(in the rows, 128 means zero)
Each name stands for a flat space through zero: a line, a plane or more. A row that begins with a name and a colon came from that space; any other row is followed by the name of the space it lies nearest, among the names in its block.
hg_sj: [161,126,102,157,196,61,138,171,99,159,129,112,95,103,152,84,148,136,160,112,106,103,106,158]
hl_rz: [123,110,112,110,157,97,136,94,133,160,174,140,152,168,128,141,132,93,112,155,158,138,119,82]
th_sr: [82,151,174,116,82,175,176,118,148,92,159,186,178,153,111,186,66,163,177,120,133,88,207,192]
gd_td: [120,132,136,125,170,119,163,96,153,145,160,88,114,108,134,86,96,83,175,138,143,86,166,138]
th_sr: [172,115,106,145,168,99,91,146,115,135,89,68,69,80,142,74,167,107,104,115,118,156,70,97]
hl_rz: [86,175,108,165,90,126,122,202,97,186,82,157,107,178,73,154,220,154,73,164,59,164,112,128]
th_sr: [139,126,159,125,102,169,134,124,125,64,122,127,137,101,126,140,85,172,142,84,137,111,148,167]
gd_td: [164,124,179,144,137,139,140,168,104,26,124,148,119,84,118,174,80,211,150,34,134,129,127,197]
hl_rz: [143,121,124,124,135,141,126,101,137,124,123,80,114,94,146,77,110,110,143,125,137,101,136,128]
gd_td: [91,170,121,168,147,89,186,195,84,177,154,177,133,187,75,163,165,179,132,135,82,102,154,183]
hl_rz: [97,163,157,153,83,138,127,210,112,104,94,208,130,157,87,219,158,192,111,110,83,175,125,169]
gd_td: [119,130,106,127,102,128,108,137,118,155,113,146,140,157,125,138,164,131,95,153,114,148,109,104]
th_sr: [88,143,126,121,128,127,152,109,146,170,156,140,143,168,107,139,135,93,129,171,131,123,156,110]
hg_sj: [119,147,128,141,109,122,111,175,141,139,82,154,113,107,156,127,143,129,164,137,88,133,129,161]
gd_td: [124,122,113,109,110,139,106,100,165,151,109,115,133,106,179,86,117,81,162,163,128,112,139,117]
gd_td: [129,120,109,119,125,138,124,95,128,149,135,97,132,135,127,96,135,107,108,148,138,117,127,99]
th_sr: [186,79,87,115,112,112,76,126,81,107,117,148,163,140,163,135,146,180,71,103,146,151,58,96]
hl_rz: [124,140,158,136,129,155,150,125,128,94,134,106,114,112,97,131,106,143,131,102,133,117,151,150]
hg_sj: [133,126,121,131,127,135,99,126,126,134,104,94,98,126,103,121,168,105,71,137,128,175,90,74]
th_sr: [120,113,117,105,127,141,154,67,129,141,180,119,171,159,128,115,97,118,128,146,162,85,159,114]
hg_sj: [114,160,120,157,107,125,87,195,133,158,48,122,70,109,119,121,201,112,105,150,68,183,92,117]
hl_rz: [153,99,86,110,118,90,77,138,136,156,101,172,155,125,212,118,142,115,150,153,121,139,89,114]
th_sr: [139,140,107,157,174,78,92,179,131,175,76,90,50,98,127,94,204,77,106,148,91,186,69,88]
hg_sj: [142,120,141,131,165,103,128,136,133,112,137,128,111,111,131,140,121,118,138,109,140,147,113,124]
hg_sj: [126,140,72,141,88,136,118,141,99,189,94,111,138,138,153,59,166,150,126,164,83,74,135,150]
gd_td: [105,153,83,148,111,128,168,135,89,200,142,119,150,170,115,77,152,159,133,163,90,47,169,168]
gd_td: [159,114,199,130,203,121,159,115,144,33,169,96,90,70,102,157,60,126,156,47,180,145,133,143]
hl_rz: [139,129,69,146,131,91,112,158,91,196,106,124,124,149,145,85,188,139,107,158,91,114,97,122]
hg_sj: [141,108,94,110,101,145,123,87,117,144,136,115,166,135,164,82,112,138,132,143,138,77,140,129]
hg_sj: [130,116,137,114,130,137,138,98,131,111,156,129,148,137,124,139,103,128,125,121,155,121,138,120]
th_sr: [97,171,180,152,127,173,134,143,162,105,87,63,48,82,65,119,141,88,118,122,107,164,145,123]
hl_rz: [50,196,135,148,35,192,84,175,170,179,21,118,71,135,79,133,219,76,80,203,50,200,129,93]
[133,142,156,140,105,162,128,150,129,81,96,117,109,87,125,125,107,161,148,93,112,118,144,174]
hl_rz
[111,154,163,134,81,187,111,140,160,91,70,103,93,80,122,119,119,121,142,120,105,140,148,149]
hl_rz
[170,103,81,144,194,63,164,130,57,160,189,121,151,160,129,98,135,178,118,106,140,72,111,145]
hl_rz
[107,140,169,117,116,175,181,88,149,89,167,117,151,114,119,123,50,140,185,109,149,60,208,184]
th_sr
[174,93,114,122,177,99,94,106,125,119,127,79,96,100,139,101,143,92,91,114,159,169,68,65]
hg_sj
[149,130,96,151,159,87,126,162,103,165,112,111,105,112,150,81,156,136,144,129,100,105,111,149]
hg_sj
[136,153,145,160,114,157,144,166,100,95,98,99,97,95,101,108,126,185,133,86,96,100,145,188]
hl_rz
[126,138,127,138,138,129,159,129,118,135,142,115,129,122,128,101,110,144,159,122,120,78,160,169]
gd_td
[155,124,95,140,134,124,118,130,108,149,104,80,109,97,156,53,140,135,137,127,109,88,120,143]
hl_rz
[145,115,100,131,123,109,82,147,109,145,98,130,115,143,123,138,187,125,63,138,120,188,63,72]
th_sr
[89,159,131,143,138,95,139,176,148,174,118,172,115,147,125,155,157,103,159,162,92,146,139,144]
th_sr
[118,120,148,103,121,149,117,88,173,112,131,119,129,112,142,132,100,79,141,141,155,145,138,100]
hl_rz
[142,108,143,104,104,135,91,125,164,89,103,166,146,95,191,149,93,119,170,118,139,147,120,136]
hl_rz
[101,149,122,129,59,173,85,142,143,143,63,125,113,132,117,129,174,113,87,163,94,170,114,99]
hg_sj
[109,152,120,149,116,139,118,150,112,155,100,101,93,147,73,127,189,122,65,147,101,165,106,94]
hg_sj
[145,119,160,118,94,142,100,159,148,59,93,186,143,88,177,173,87,165,176,87,124,145,126,175]
hl_rz
[79,159,140,133,141,127,158,122,160,173,143,118,110,146,97,126,139,73,143,171,118,127,164,118]
th_sr

Rows lie near named flat spaces through zero. A row that begins with a name and a colon came from that space; any other row is followed by the name of its block's space that it lies nearest.
dmjd: [143,117,137,140,125,113,136,111,107,129,113,144,91,132,126,129,100,129,100,129,141,99,125,123]
dmjd: [169,111,94,130,234,122,116,128,113,118,60,135,132,161,90,85,106,107,85,61,114,147,135,135]
jzjr: [135,116,183,126,9,120,125,59,101,107,168,176,23,132,146,141,123,84,138,213,204,32,103,94]
dmjd: [64,179,108,96,126,111,130,141,189,127,181,119,207,120,143,122,167,171,111,175,75,179,141,138]
jzjr: [199,69,126,163,174,123,131,172,18,151,75,120,70,65,138,148,65,111,130,14,171,123,100,153]
fjhz: [161,126,131,147,141,108,147,113,119,88,117,137,142,118,120,130,71,142,99,73,86,135,103,151]
fjhz: [117,134,106,99,190,127,98,82,160,138,81,159,93,220,87,64,170,87,75,189,156,98,169,86]
jzjr: [133,149,107,127,195,122,136,138,157,108,99,108,185,109,119,126,113,151,93,54,55,184,123,153]
fjhz: [117,127,149,144,77,117,146,102,136,134,142,145,103,163,126,136,110,149,117,190,139,81,140,112]
fjhz: [129,135,121,119,148,115,124,107,138,115,119,144,125,149,116,107,126,122,96,137,121,124,131,123]
qqsb: [128,118,127,143,73,135,142,168,116,118,190,118,187,130,134,139,117,152,202,144,124,146,119,151]
fjhz: [150,116,148,163,98,122,157,119,118,117,123,129,121,133,125,150,77,154,128,114,112,105,120,135]
dmjd: [91,167,113,96,127,140,117,149,178,108,173,104,209,97,142,129,176,135,158,124,81,194,120,145]
fjhz: [126,138,138,161,163,116,162,107,159,148,63,116,116,144,116,149,85,181,55,104,77,112,151,122]
jzjr: [112,130,123,133,148,120,135,153,120,167,114,113,122,103,143,144,127,156,105,121,127,136,141,130]
fjhz: [125,136,158,153,46,96,167,115,120,102,181,141,136,99,152,165,71,178,120,146,101,108,102,147]
dmjd: [187,115,132,129,120,119,125,121,86,49,152,141,146,76,131,127,82,92,152,38,109,155,62,167]
jzjr: [79,152,139,119,65,155,132,163,165,146,185,91,178,92,159,167,175,155,195,161,114,158,132,132]
qqsb: [126,127,118,102,180,162,95,154,123,157,90,96,109,75,142,136,184,86,145,72,149,161,128,122]
qqsb: [72,167,165,124,65,93,152,73,167,149,144,148,72,113,159,161,126,173,46,214,121,74,140,100]
dmjd: [104,155,138,119,128,99,137,95,149,129,122,141,105,111,141,136,120,149,57,146,107,115,128,120]
jzjr: [151,144,126,116,133,134,122,83,169,49,135,144,170,163,98,97,123,97,134,108,82,144,105,135]
qqsb: [151,126,129,147,152,149,139,131,147,110,96,105,158,130,112,139,110,134,142,67,85,150,123,140]
dmjd: [78,157,108,121,194,85,139,104,169,179,82,146,109,180,115,103,129,181,2,193,107,108,184,102]
jzjr: [167,109,153,139,78,147,128,130,94,90,150,121,118,77,143,156,109,97,189,74,139,129,82,145]
jzjr: [138,122,120,136,163,121,133,145,111,141,104,118,127,106,131,135,111,140,108,87,118,142,127,139]
fjhz: [99,124,130,127,125,160,119,155,139,187,112,99,112,131,136,145,176,130,159,157,160,122,161,106]
qqsb: [166,128,167,155,131,121,151,88,116,105,70,121,67,55,145,178,68,131,71,30,94,108,90,135]
[111,136,120,128,123,152,130,177,143,140,151,89,188,96,142,151,152,148,183,104,104,177,129,146]
jzjr
[133,111,125,134,158,150,116,107,142,158,73,135,86,208,92,101,149,104,121,167,163,86,169,90]
fjhz
[146,107,108,135,118,118,128,147,102,109,167,148,168,179,107,94,110,127,166,155,142,131,128,142]
qqsb
[106,149,146,125,98,121,138,115,147,129,141,124,120,94,150,154,130,146,109,138,112,125,121,126]
jzjr
[163,125,140,155,145,123,150,98,135,96,87,130,122,134,111,137,75,138,95,73,86,119,115,136]
qqsb
[174,104,150,125,130,213,95,137,122,114,82,81,100,76,129,158,175,41,230,25,155,146,99,122]
dmjd
[155,101,145,149,77,123,138,130,84,117,154,142,107,127,132,138,93,124,161,135,159,98,109,135]
dmjd
[178,74,164,200,65,176,163,179,78,152,113,81,119,104,135,197,76,150,234,64,145,108,117,144]
fjhz
[137,108,124,141,149,123,131,157,87,164,107,119,102,103,139,141,113,138,121,103,151,125,132,133]
jzjr
[134,101,112,139,172,113,126,151,83,182,91,135,85,145,123,116,116,135,96,137,172,105,155,118]
jzjr
[142,97,107,117,100,71,116,123,53,115,194,202,103,187,117,65,100,110,117,223,204,82,124,128]
qqsb
[90,159,120,105,177,120,118,80,190,150,80,141,100,182,108,100,165,129,46,183,117,107,170,90]
qqsb
[128,130,111,120,107,132,125,163,126,98,188,122,204,122,130,119,134,131,189,124,110,173,111,156]
dmjd
[123,138,116,121,175,142,120,119,162,133,90,119,138,158,107,111,149,121,111,120,110,139,148,117]
qqsb
[133,147,128,109,81,89,134,140,100,60,221,143,183,40,166,140,98,136,139,92,93,177,61,179]
fjhz
[133,135,109,123,154,103,131,131,126,105,140,141,162,134,121,107,109,140,103,116,102,151,121,146]
dmjd
[113,128,115,128,166,110,130,132,125,164,102,134,111,147,124,116,127,148,80,149,136,118,155,118]
jzjr
[67,145,131,123,110,116,136,144,143,198,138,120,106,123,154,148,158,173,98,205,149,109,167,107]
jzjr
[195,99,140,140,121,135,122,108,84,71,119,144,106,114,116,123,88,78,156,59,139,118,82,143]
jzjr

Each name stands for a flat space through zero: a line, a plane or more. A row that begins with a name and a colon came from that space; any other row is followed by the name of the space it lies nearest, among the names in its block.
sq_rj: [152,149,139,126,124,137,128,137,123,125,109,131,96,124,145,99,115,164,120,143,141,66,99,139]
tp_tt: [137,108,122,151,160,143,94,143,180,122,142,104,104,164,122,131,122,139,115,142,90,145,94,135]
nj_jl: [205,137,140,113,104,99,128,58,132,87,112,130,96,176,97,122,174,131,130,158,135,122,147,128]
tp_tt: [119,92,115,143,176,164,65,157,199,131,149,81,102,163,113,117,97,133,128,128,79,123,70,151]
fd_qj: [137,134,99,147,187,156,133,157,121,155,170,48,154,165,111,141,132,204,193,76,216,164,139,162]
fd_qj: [99,124,156,164,156,165,110,138,153,193,176,61,68,159,85,121,145,184,154,156,191,157,53,195]
fl_bd: [184,127,119,117,94,106,111,63,121,128,145,120,99,150,90,107,153,131,158,149,179,95,126,136]
fl_bd: [202,101,68,139,153,131,113,132,139,97,165,120,177,150,156,124,92,144,160,87,163,95,165,106]
fl_bd: [217,143,105,113,102,105,103,73,124,108,124,117,89,159,104,91,144,159,154,145,168,56,121,128]
fd_qj: [181,131,155,94,69,109,123,74,122,88,89,188,94,112,140,86,120,89,99,170,107,29,121,117]
fl_bd: [178,138,81,131,154,128,120,158,129,97,119,122,152,136,164,118,98,167,135,95,126,85,146,102]
sq_rj: [184,99,145,124,125,140,80,99,189,90,121,134,74,165,122,95,112,111,102,172,79,66,81,141]
fd_qj: [108,148,100,121,90,88,132,137,100,124,97,181,141,78,154,128,122,99,98,130,78,113,145,71]
nj_jl: [158,140,133,119,122,131,173,121,85,119,133,140,166,118,152,129,125,145,151,104,200,109,174,132]
fd_qj: [131,150,118,119,82,97,125,119,105,128,101,174,108,89,144,107,124,115,103,152,106,78,118,95]
nj_jl: [191,97,139,120,120,122,108,53,156,106,157,105,109,188,78,127,161,111,155,148,158,139,137,153]
nj_jl: [72,123,156,150,131,151,144,162,126,168,145,138,122,98,145,132,113,128,112,142,141,142,97,147]
nj_jl: [138,187,101,112,115,85,123,149,112,93,47,153,105,115,147,120,143,151,86,134,38,104,133,72]
nj_jl: [229,112,145,110,119,123,139,63,138,66,128,138,131,178,124,120,143,120,138,138,157,97,168,137]
nj_jl: [172,161,201,136,86,113,187,84,100,114,104,173,78,137,140,122,175,150,92,195,169,119,128,144]
sq_rj: [90,90,123,117,82,116,130,98,108,153,163,170,167,77,124,132,111,47,139,124,147,128,149,115]
nj_jl: [75,95,148,150,137,156,117,138,149,176,175,111,119,122,111,135,119,112,135,140,149,161,89,162]
fl_bd: [167,122,78,120,113,108,84,105,135,124,139,119,118,134,111,105,119,128,151,124,131,82,120,109]
sq_rj: [125,95,135,126,116,130,120,103,140,129,152,139,139,128,118,132,123,86,132,134,131,136,133,133]
tp_tt: [144,161,177,85,111,104,140,80,128,78,54,131,90,162,90,135,188,112,101,155,63,150,145,133]
fl_bd: [117,146,146,128,147,142,136,163,135,114,94,131,117,126,153,125,118,147,100,131,89,117,114,130]
fd_qj: [129,123,132,146,140,112,157,159,144,74,96,187,165,124,186,165,123,95,60,133,33,177,170,74]
fl_bd: [239,89,135,137,138,145,137,77,148,88,177,122,143,185,135,119,122,140,159,130,211,97,158,154]
fl_bd: [123,70,90,161,168,147,167,154,120,131,210,130,250,124,167,182,97,101,166,59,196,208,213,114]
sq_rj: [101,169,88,131,159,104,130,169,115,123,93,100,145,136,123,158,155,164,126,94,77,193,154,93]
tp_tt: [105,63,153,142,177,182,91,160,210,111,150,116,131,153,141,133,81,86,100,132,58,139,89,155]
sq_rj: [113,125,113,88,139,142,99,111,121,143,132,72,137,136,77,114,127,127,187,87,157,111,128,160]
tp_tt: [154,137,120,171,124,125,158,154,113,137,150,161,133,112,181,128,113,166,109,143,170,114,128,109]
tp_tt: [154,192,134,99,78,67,170,72,62,114,78,144,114,129,97,137,205,145,134,140,150,151,179,104]
tp_tt: [172,105,84,205,186,128,64,153,219,129,175,74,71,212,112,144,143,188,108,166,81,191,67,118]
sq_rj: [119,159,118,177,118,88,169,175,115,114,101,198,134,101,196,161,139,140,50,159,62,179,146,56]
fd_qj: [148,119,127,107,116,113,140,117,126,77,98,172,163,119,155,136,118,81,102,119,76,119,173,94]
fd_qj: [114,121,100,104,143,140,112,117,110,156,156,71,157,133,85,125,127,136,199,77,190,131,143,156]
tp_tt: [80,104,129,86,124,144,115,118,120,140,132,115,164,103,101,126,109,73,161,89,128,121,142,146]
[80,157,167,36,45,86,211,52,11,121,79,185,208,55,102,148,171,34,162,85,177,143,246,119]
tp_tt
[124,97,128,167,129,138,163,150,123,137,174,170,175,103,181,149,100,110,113,126,162,151,151,113]
tp_tt
[136,116,186,143,126,163,185,139,113,126,144,167,144,109,181,126,104,130,110,142,187,104,135,156]
nj_jl
[134,123,145,175,112,109,166,143,132,116,134,197,131,113,184,152,131,115,64,171,101,164,138,89]
sq_rj
[96,81,214,168,108,157,132,73,162,194,206,111,61,157,71,136,169,106,131,208,203,191,61,208]
nj_jl
[125,73,158,147,147,159,149,119,151,126,181,133,167,144,137,155,117,90,133,124,161,176,150,154]
fl_bd
[149,100,111,192,164,151,113,175,174,137,175,129,118,144,172,130,93,163,104,147,129,130,89,123]
tp_tt
[101,95,164,131,145,149,123,122,165,122,138,121,126,149,112,147,134,89,112,141,92,177,119,150]
fd_qj
[115,173,109,86,134,140,116,143,87,154,100,76,119,110,103,92,119,182,183,84,177,60,114,156]
sq_rj
[108,141,102,119,111,108,103,128,121,144,117,126,114,110,111,119,131,123,131,128,105,117,114,110]
fl_bd
[168,128,156,140,133,139,137,122,145,107,124,137,102,152,145,119,129,148,108,156,132,108,114,141]
fd_qj
[136,151,96,130,110,97,132,112,95,148,136,118,131,124,108,132,155,150,155,120,167,143,146,111]
tp_tt
[104,96,189,157,124,153,118,119,176,147,151,139,73,142,119,127,132,105,89,193,108,148,66,164]
nj_jl
[211,134,38,121,128,103,76,123,132,102,130,114,134,141,135,94,99,162,160,98,134,44,136,87]
fl_bd
[183,140,149,145,115,111,157,135,138,68,87,198,116,130,193,127,122,128,55,169,70,101,140,88]
fd_qj
[148,183,88,73,182,143,62,148,141,112,62,15,82,179,67,88,135,214,182,78,96,68,92,159]
sq_rj
[142,116,120,167,154,159,117,178,155,138,153,132,115,123,176,109,79,166,110,138,138,83,83,133]
tp_tt
[110,98,144,141,122,141,166,139,116,129,156,172,180,96,170,146,101,88,116,119,151,143,160,121]
tp_tt
[149,131,97,112,134,126,142,124,96,122,139,115,177,124,131,131,121,138,171,80,180,118,176,123]
nj_jl
[151,159,108,111,118,114,177,118,57,133,131,125,179,110,137,133,139,160,177,81,224,120,193,123]
nj_jl
[105,123,105,163,204,159,139,179,138,153,172,54,168,167,120,168,135,187,169,77,173,220,145,152]
fd_qj
[84,94,172,135,143,158,110,118,169,153,154,98,100,151,88,138,140,102,128,151,118,176,87,176]
fd_qj
[228,163,54,107,89,77,90,72,99,116,122,111,99,145,97,85,146,176,177,124,180,41,137,98]
fl_bd
[113,122,103,126,119,117,129,120,108,149,151,122,154,114,115,137,131,117,156,107,159,146,148,120]
tp_tt
[105,110,150,142,120,140,139,101,119,177,182,104,123,134,91,137,150,127,164,138,209,168,118,169]
nj_jl

Rows lie near named flat spaces through zero. A row that begins with a name and a colon came from that space; any other row is followed by the name of its block's space that it lies nearest.
hhgn: [144,139,130,168,132,101,105,125,165,120,125,132,159,88,129,142,130,115,165,172,121,109,123,85]
hhgn: [126,164,127,84,126,132,144,126,153,131,154,121,119,130,107,105,124,129,133,143,109,134,151,136]
hhgn: [189,79,124,166,158,145,91,88,76,131,110,117,110,173,134,111,144,138,126,109,106,156,73,99]
qcpc: [149,145,126,81,149,141,147,129,142,103,177,119,96,56,92,110,88,111,159,156,152,162,197,145]
gjcg: [136,98,146,179,135,101,76,111,109,168,125,130,159,79,154,142,130,95,112,132,116,118,147,80]
lsqs: [105,105,103,137,90,123,133,160,136,102,89,135,126,77,153,178,114,172,140,156,168,99,144,117]
qcpc: [122,152,153,102,111,120,154,146,153,132,122,126,120,122,148,155,97,113,135,121,126,142,167,148]
tngl: [169,85,164,175,157,135,100,121,86,116,121,115,132,89,143,172,112,103,142,124,152,156,125,101]
gjcg: [146,182,126,124,130,143,93,112,62,103,113,67,122,121,99,99,108,125,117,203,93,174,134,92]
hhgn: [152,166,21,185,127,68,179,114,129,81,65,206,148,174,147,23,108,77,116,137,120,45,17,89]
tngl: [125,140,112,126,114,134,102,128,65,113,101,90,117,102,120,117,106,143,106,177,128,150,148,108]
gjcg: [91,67,125,183,138,115,89,124,124,170,154,162,166,74,142,143,166,110,101,94,153,84,138,116]
tngl: [141,124,137,137,148,107,97,107,147,153,150,116,127,117,107,100,129,115,148,137,119,155,161,140]
gjcg: [159,76,116,71,117,94,140,129,116,154,122,138,112,80,135,108,98,161,114,141,162,99,165,98]
qcpc: [95,115,56,160,144,164,98,85,124,159,183,171,113,122,121,61,176,104,89,80,82,114,134,139]
hhgn: [49,100,130,203,112,147,107,132,155,169,116,161,149,215,169,169,199,128,102,28,106,114,87,192]
tngl: [142,80,103,165,155,154,127,104,148,134,155,171,96,132,146,123,140,104,141,55,126,142,128,161]
lsqs: [120,207,193,106,149,163,132,149,93,78,149,55,130,121,78,155,101,98,147,175,137,206,154,160]
lsqs: [158,130,72,152,132,53,109,99,174,150,125,164,148,85,123,50,115,106,148,174,112,82,138,81]
hhgn: [153,90,157,194,163,121,98,115,189,131,149,142,155,132,124,165,167,122,189,110,135,128,96,127]
qcpc: [126,191,197,117,110,97,177,145,209,160,119,149,151,184,182,173,105,60,141,80,78,131,137,149]
qcpc: [163,114,118,147,170,127,108,95,124,129,157,132,136,150,92,77,158,121,140,129,120,128,85,113]
gjcg: [116,179,129,177,114,146,86,124,142,108,110,96,139,126,132,159,138,126,154,176,78,157,128,109]
hhgn: [88,125,167,80,142,230,88,132,61,123,202,59,109,80,75,171,167,170,98,144,131,182,179,138]
qcpc: [163,134,173,125,125,66,147,150,176,119,94,123,161,133,132,158,104,131,177,164,158,111,110,109]
lsqs: [99,136,146,152,136,149,113,144,138,103,144,108,142,108,104,166,146,134,153,144,152,144,134,151]
tngl: [113,140,124,112,119,116,127,135,82,127,107,105,125,139,115,103,112,133,100,145,141,139,135,141]
hhgn: [154,92,164,111,139,120,128,123,147,154,133,122,110,150,134,143,122,138,147,95,137,157,147,156]
gjcg: [180,117,160,90,156,132,183,126,94,117,125,137,105,181,135,115,97,99,116,76,146,147,92,144]
tngl: [36,150,76,170,97,136,76,122,153,157,128,125,142,166,113,101,192,162,107,130,88,118,133,171]
lsqs: [109,137,122,118,86,108,159,168,158,112,110,158,147,23,175,190,87,118,131,161,154,71,173,80]
tngl: [147,108,54,151,122,132,106,107,139,108,118,146,115,104,123,95,144,169,146,166,115,98,105,85]
gjcg: [86,162,123,113,146,210,169,151,106,59,162,118,114,170,80,141,160,142,128,107,156,146,79,187]
qcpc: [125,107,128,138,147,122,113,107,146,170,170,154,129,105,133,107,138,91,117,89,115,126,161,137]
hhgn: [147,150,131,66,127,129,163,120,150,140,141,127,95,178,118,92,114,134,130,108,106,150,140,160]
gjcg: [140,130,128,125,128,166,139,134,105,91,116,113,110,147,126,152,129,150,136,131,131,146,100,128]
qcpc: [111,100,86,160,118,80,112,129,183,146,134,171,157,63,134,115,140,132,145,149,149,65,145,103]
tngl: [98,88,82,159,108,182,110,133,76,102,102,134,129,144,140,155,180,193,94,123,133,88,59,97]
qcpc: [122,156,197,89,110,140,165,157,118,133,114,107,112,137,166,192,80,95,117,95,126,173,176,161]
hhgn: [122,151,102,53,102,115,217,165,88,90,91,144,94,131,138,101,57,123,93,121,179,114,139,159]
lsqs: [50,88,168,174,112,196,50,124,34,179,114,68,88,166,159,190,148,133,65,48,106,237,199,220]
tngl: [177,90,113,161,141,89,163,135,155,97,98,179,153,127,148,134,122,124,160,125,170,65,51,85]
lsqs: [159,148,94,179,140,133,159,113,167,95,112,176,114,168,159,118,119,81,159,91,97,126,78,134]
qcpc: [102,106,102,175,130,137,97,121,116,136,144,153,166,88,133,133,172,126,104,133,125,73,98,79]
tngl: [70,186,46,103,91,132,114,112,185,150,147,135,100,142,106,54,148,155,123,152,64,128,180,167]
gjcg: [107,156,78,105,102,131,115,134,158,116,154,131,123,13,116,120,112,144,140,203,121,102,202,88]
qcpc: [129,121,71,208,119,42,148,126,212,129,74,206,168,173,161,90,138,104,161,111,134,50,55,127]
lsqs: [148,125,129,88,119,183,116,113,32,119,93,68,69,207,122,115,122,180,90,121,99,199,113,146]
lsqs: [139,124,104,88,103,162,102,117,80,134,129,103,112,80,132,129,131,175,94,178,94,117,148,55]
gjcg: [132,142,65,180,125,130,136,106,156,117,112,177,109,150,161,96,124,91,134,96,87,119,107,135]
lsqs: [107,121,162,83,116,142,118,131,115,179,176,129,153,58,142,156,140,120,79,126,110,94,178,76]
tngl: [116,146,142,106,127,134,128,128,112,139,138,109,114,130,122,120,112,114,113,122,120,161,166,155]
hhgn: [160,134,90,81,126,105,142,111,72,133,112,126,102,122,120,49,86,124,90,151,125,126,140,105]
gjcg: [94,212,174,105,106,152,149,162,213,94,133,88,136,175,104,188,143,156,191,162,106,163,132,176]
lsqs: [163,152,65,167,120,133,136,116,148,79,95,152,108,117,149,114,107,122,162,159,99,119,99,92]
[127,97,127,129,153,108,78,82,183,216,205,152,143,106,113,79,176,111,123,99,84,114,173,121]
qcpc
[57,96,107,133,130,118,134,150,105,141,154,156,147,80,112,113,140,116,85,99,194,90,155,169]
hhgn
[122,142,84,203,129,115,100,117,175,112,130,157,142,68,142,128,128,93,164,154,110,113,143,107]
lsqs
[142,168,193,108,113,108,142,144,191,134,105,97,136,191,136,174,120,140,176,137,105,161,127,152]
gjcg
[224,96,133,147,133,100,138,92,133,145,55,139,89,252,182,110,106,132,151,77,79,162,62,122]
hhgn
[180,190,93,131,115,118,158,115,111,90,79,133,91,133,164,96,54,76,134,153,80,157,132,101]
lsqs
[164,173,177,40,116,147,215,144,100,127,126,139,112,151,173,150,73,79,84,88,101,124,125,101]
lsqs
[134,162,139,103,118,100,110,133,153,133,145,105,146,44,112,129,103,124,148,206,122,123,190,84]
hhgn
[126,125,128,169,106,133,100,131,163,125,103,124,134,119,158,181,139,149,159,145,104,129,128,107]
gjcg
[175,98,104,166,110,83,97,101,132,160,73,142,118,130,181,115,104,126,132,133,89,124,132,82]
gjcg
[124,140,99,145,117,137,115,111,118,128,93,120,126,232,123,95,170,168,116,123,86,125,52,131]
qcpc
[196,206,113,82,130,21,198,138,178,94,101,151,149,85,114,51,35,68,170,215,146,87,135,79]
lsqs
[146,121,129,128,134,123,116,122,114,126,128,119,128,104,123,124,119,129,131,149,132,132,135,107]
hhgn
[79,122,71,196,104,160,100,126,142,117,113,153,128,128,154,150,168,145,124,115,102,107,108,130]
tngl
[125,116,74,214,137,58,169,128,219,121,99,225,140,153,169,95,111,57,169,63,152,83,95,180]
tngl
[114,121,153,112,122,163,110,125,67,143,118,88,101,166,132,141,127,141,92,102,115,182,147,160]
lsqs
[168,141,196,91,113,105,163,151,213,129,110,115,114,145,156,198,89,137,198,127,128,161,163,150]
hhgn
[84,94,122,96,132,109,102,122,103,187,172,127,129,81,102,82,136,128,80,114,153,122,202,157]
hhgn
[125,163,139,141,134,101,170,133,193,136,139,168,113,125,161,127,78,38,154,73,119,155,183,191]
tngl
[71,85,142,66,137,140,131,156,91,139,179,110,146,95,63,120,165,183,91,132,212,98,145,160]
gjcg
[152,123,151,150,148,149,139,123,101,113,123,131,125,154,143,148,124,98,125,94,125,145,93,126]
gjcg
[162,186,147,86,156,125,121,106,119,127,175,97,145,103,77,77,122,101,129,190,96,138,137,81]
lsqs
[86,116,133,124,110,177,104,141,22,119,103,83,123,144,124,152,145,167,65,131,139,146,114,129]
tngl
[106,152,160,162,114,86,134,159,95,113,74,113,165,128,146,156,95,93,115,146,161,125,118,131]
tngl
[142,165,184,32,116,138,223,165,146,114,138,139,129,152,144,167,98,118,117,103,140,104,114,124]
tngl
